What each symbol does to the nodes:
w987 bu w645
w987 tu w526
w987 si w425
w614 bu w559
w614 tu w404
w614 si w184
w425 bu w987
w425 tu w318
w425 si w907
w995 bu w668
w995 tu w303
w995 si w821
w864 bu w903
w864 tu w955
w864 si w691
w895 bu w404
w895 tu w559
w895 si w674
w955 bu w747
w955 tu w864
w955 si w623
w146 bu w223
w146 tu w688
w146 si w645
w729 bu w123
w729 tu w521
w729 si w358
w120 bu w477
w120 tu w907
w120 si w318
w371 bu w974
w371 tu w358
w371 si w521
w903 bu w352
w903 tu w623
w903 si w864
w747 bu w184
w747 tu w691
w747 si w955
w887 bu w526
w887 tu w645
w887 si w688
w404 bu w57
w404 tu w614
w404 si w895
w303 bu w916
w303 tu w995
w303 si w223
w526 bu w318
w526 tu w987
w526 si w887
w223 bu w303
w223 tu w668
w223 si w146
w907 bu w425
w907 tu w120
w907 si w550
w821 bu w995
w821 tu w916
w821 si w974
w477 bu w479
w477 tu w550
w477 si w120
w332 bu w302
w332 tu w674
w332 si w559
w878 bu w268
w878 tu w732
w878 si w352
w916 bu w634
w916 tu w821
w916 si w303
w268 bu w599
w268 tu w633
w268 si w878
w623 bu w955
w623 tu w903
w623 si w190
w732 bu w190
w732 tu w878
w732 si w633
w688 bu w887
w688 tu w146
w688 si w668
w668 bu w688
w668 tu w223
w668 si w995
w634 bu w358
w634 tu w974
w634 si w916
w123 bu w792
w123 tu w740
w123 si w729
w302 bu w740
w302 tu w792
w302 si w332
w633 bu w732
w633 tu w268
w633 si w479
w691 bu w864
w691 tu w747
w691 si w57
w358 bu w729
w358 tu w371
w358 si w634
w792 bu w674
w792 tu w302
w792 si w123
w645 bu w146
w645 tu w887
w645 si w987
w57 bu w691
w57 tu w184
w57 si w404
w479 bu w633
w479 tu w599
w479 si w477
w599 bu w550
w599 tu w479
w599 si w268
w674 bu w895
w674 tu w332
w674 si w792
w550 bu w907
w550 tu w477
w550 si w599
w318 bu w120
w318 tu w425
w318 si w526
w352 bu w878
w352 tu w190
w352 si w903
w559 bu w332
w559 tu w895
w559 si w614
w184 bu w614
w184 tu w57
w184 si w747
w974 bu w821
w974 tu w634
w974 si w371
w521 bu w371
w521 tu w729
w521 si w740
w190 bu w623
w190 tu w352
w190 si w732
w740 bu w521
w740 tu w123
w740 si w302

The rows follow the links: the fewer symbols apart two nodes are, the more alike their rows tend to be.

Here are some nodes, each with a row of numbers. One shown again gets a slightly different row.
w184:  -233    572   -459    137  -1041    -62    -23     51    120    241    643     -5    105    -50   -409    362   -515    836    -71    377    363   -382     52    589    -28   -339   -487    538   -458   -275   -208   -205      3   -266   -136    193    220    298   -147
w903: -214   700  -195  -639  -639   169   230  -385   -57   168   427   -45  -642   202   301  -297  -176  -211  -251    49  -512  -517   123  -555  -490  -112   387   145  -357  -163  -638  -451   273  -111  -498  -508   -75   480   103
w550:  189  -536   406  -353   753   138    16  -188   -60  -287  -549  -232   -11    27   567  -536   522  -766   200  -288  -170   268  -121  -745    12   292   531  -611   318   236   120  -114    53   298  -104  -419  -304  -198   100
w521:   335    -85    450   -543    188   -140    -33   -165   -117    -20    325   -448    -95    234    511   -470     98   -109    435    -86   -344   -429    471   -701   -147    177    243   -235     92    147      5   -985    427     60   -262  -1019    229    -39    354
w623:  186  -294  -250   507  -312  -319  -202   216   290    89    23    76   902  -245  -559   346  -329   756   650   321   648    -4  -202  1064   121   -44  -573   276   205   -80   274   102  -181    67   223   491   303  -160    -7
w477: -123  -106   189   524   912    62   162   371  -422  -334  -473   194  -299    15    34   204   504  -472  -732  -144   375   419   303    68   466  -108    64  -201   158   118   413   566  -247   -51   426   399  -175  -784  -133
w146: -137  -367  -267   346   -66   258  -115   -48   183    27  -711   134   253  -475  -311   243    50  -214  -347  -220    98   775  -725   243   197   134    59  -129   160   -44   -37   984  -436     9   186   893  -399   462  -404
w332: -122   860    66  -268  -407     3    88    79  -292    -1   875  -150  -535   273    75     9  -128   317  -224   162    56  -671   673  -300   -97  -310  -100   341  -487  -140  -290  -783   392  -311  -278  -700   348  -129   171
w57:   53   283  -265  -274  -884  -101   -41  -325   411   349   459    34   325    27   -95    69  -624   528   632   222  -301  -607  -121   260  -514    63  -268   287  -131  -132  -205  -560    96    -1  -471  -242   158   606   158
w371:  398  -329   339  -595   246  -210   -39  -290    32   -49   126  -237   145   197   576  -599    41  -390   809  -255  -469  -338   128  -622  -252   239   272  -313   264   217     0  -888   305   240  -296  -849   199   184   258
w358:  -65   376   205   682   378  -104    12   569  -422  -147   240    75  -293   196  -307   463    94   285  -581   140   654    45   552   472   431  -487  -413   346  -120  -121   410    75   -44  -330   504   256   211  -929   -80
w634: -331   410     9   657   261    89    31   518  -318   -86    62   264  -462   118  -327   546   187   283  -908   106   583   215   524   395   467  -405  -269   318  -215  -229   189   427  -128  -390   400   566   123  -657  -183

Each walk starts at a row. The symbols on each line, taken left to right, move it on to the next node.
Answer with the node's row; about right is enough.
start -328    -6  -326   487   -68   322   -55    93   114    48  -467   166    53  -324  -460   412    53   -10  -622   -50   153   680  -528   402   174   -19   -28    19   -31  -195  -171  1043  -449   -93   327  1028  -292   217  -302
si bu si bu bu -340   169  -362   553   -29   160    60   278  -102    45  -301   314  -251  -144  -423   449   114    75  -831   -38   250   581  -212   292   220  -124  -141   186  -161  -246   -53  1091  -317  -225   491   965  -218   -41  -390
si bu tu si bu tu bu -324   355  -143   684   134    91    63   500  -311   -93  -145   260  -353   -45  -416   554    97   207  -890   123   427   372    43   413   414  -366  -203   271  -328  -275    41   798  -166  -301   421   731   -31  -366  -356
start -163   587     7  -614  -294   321   231  -272  -226    78   353  -129  -798   182   447  -268    58  -435  -468    11  -439  -316   214  -704  -339    31   475   -17  -376   -38  -538  -418   186   -67  -467  -618  -126   330    14
bu si si tu bu   52   143  -290   346  -582  -163  -119   186   353   220   163   110   707  -239  -568   461  -481   862   439   293   444  -134  -204   977    17  -120  -524   431   -50  -135   203    79  -119     8    20   444   311    71   -12
bu si si si si bu  124  -478   -83   581    74  -390  -197   269   226   -73  -212   161   752  -325  -341   338  -144   554   596   102   568   110   -55   953   244   -59  -485    75   406    89   469   126   -44   118   296   325   276  -424   -24
start   93  -530   125   636   519  -275  -109   403     8  -284  -344   130   689   -96  -250   348    86   210   415   185   719   153   -28   773   411   -54  -514   -26   443   241   693   201  -170   143   452   288   122  -836   -61
bu bu tu bu bu tu tu -101   477   189  -582    92   158   196  -258  -315    -3   117  -272  -770   203   514  -350   230  -655  -395  -122  -529  -176   301  -793  -260    86   567  -174  -242   -86  -416  -370   166     6  -311  -716  -152    53    93
si bu tu si bu si  116  -490   188   703   765  -215    14   455  -189  -263  -333   125   321   -60  -150   260   294     5    32    86   558   282   209   561   349   -75  -346  -182   394   196   631   355     9    80   551   303    46  -959     5
start  -380    150   -119     59    200    518     91     13    -93     19   -519    267   -671    -42     21     71    402   -722  -1027   -208   -295    635   -246   -300     89     55    453   -135   -161    -52   -319    887   -379    -96    237    555   -491    200   -301
bu bu tu si bu bu  217  -881   162  -169   565   159  -146  -200   221  -174  -804   -56   421  -259   145  -431   325  -579   397  -311  -220   549  -626  -168     9   401   350  -543   570   231   120   336   -73   339    60   223  -325   204  -119
tu bu si tu tu  -369    214     47    192    509    319    184    190   -302   -154   -486    264   -611     88      8    160    535   -641  -1019   -119    -51    504    -73   -245    265    -73    380   -171   -111    -13    -63    887   -333    -59    239    476   -450   -315   -228
start   145    273    371   -556    146    -24    180    -98   -176    -22    508   -335   -334    355    355   -283     80     -3    117    -56   -195   -483    590   -615   -110    -31    193     -9   -181      2    -74  -1051    533    -44   -257   -995    208   -196    323
tu bu tu si tu  260  -233    38   181  -116  -523  -198   136   178    67   449    10   603    20  -161   170  -352   782   914   316   242  -551   310   590     6  -162  -556   300   197   122   422  -600   179    80   -37  -253   570  -400   326
si bu tu bu   55   581   211  -364   -58  -169   143   -32  -280   -58   663  -236  -486   326   315   -85  -135   115   -92    24   -51  -610   733  -481  -179  -226    12   159  -277   -63  -186  -891   510  -202  -231  -842   312  -281   228
start  -23  -369   210   695   856  -188    12   390  -341  -355  -420   183    71    40  -102   186   438  -196  -230   -63   576   390   192   314   465  -190   -47  -115   211   225   546   484  -124   -57   556   246  -126  -988   -74
tu tu tu bu bu bu si  238  -840   298  -244   627    11  -124  -213   118  -250  -727  -221   181  -113   362  -515   391  -753   438  -296  -206   400  -339  -454    46   388   402  -582   464   375   254   139   -24   387   101  -206  -243    34    18
bu si tu si tu bu   91  -684     0    10   264   209  -128  -252   253  -136  -898   -42   414  -387    -4  -192   209  -490   310  -255  -156   752  -669   -54     5   413   203  -432   497   123    96   620  -250   397    75   447  -331   393   -74
start  391  -173   247   415   179  -519   -70   319   -57  -149   400    47   478   164  -104   201  -283   663   738   288   452  -461   477   554   148  -148  -538   297   174   140   554  -631   274   -50   166  -244   554  -709   258
bu tu si si -193   916  -417   -53  -879   -69   124    83   -94   177   761   -25  -208   102  -262   342  -435   734  -218   378   221  -559   215   300  -161  -362  -381   503  -473  -407  -431  -397   156  -294  -195   -63   256   293   -64
bu si tu tu tu  202    41  -203  -158  -733  -324   -65  -230   416   354   574     6   606   -39  -195    34  -584   779   889   304   -50  -560   -60   422  -415    87  -335   343    -6   -17   -74  -608   195    99  -318  -186   400   344   204
start  319  -573   158  -512   -19    -7  -178  -495   420   110  -233  -213   272   -45   395  -528    29  -392   775  -219  -698    56  -446  -538  -432   483   421  -348   337   184  -149  -303    32   396  -509  -379  -132   733   126
si tu bu si tu  427  -569   307  -619   190  -156  -131  -428   225    28   -57  -251   201    70   433  -626    74  -331   814  -265  -547   -61  -163  -615  -352   396   320  -367   224   226   -76  -627   198   357  -375  -767   -18   473   229
bu tu tu bu bu bu -149  -194  -214  -283  -293   412   -71  -352   272   161  -479   137  -148  -184    89  -189   194  -589  -355  -261  -636   545  -739  -460  -213   270   513  -178   -32    34  -424   729  -257   101  -119   520  -522   842  -198
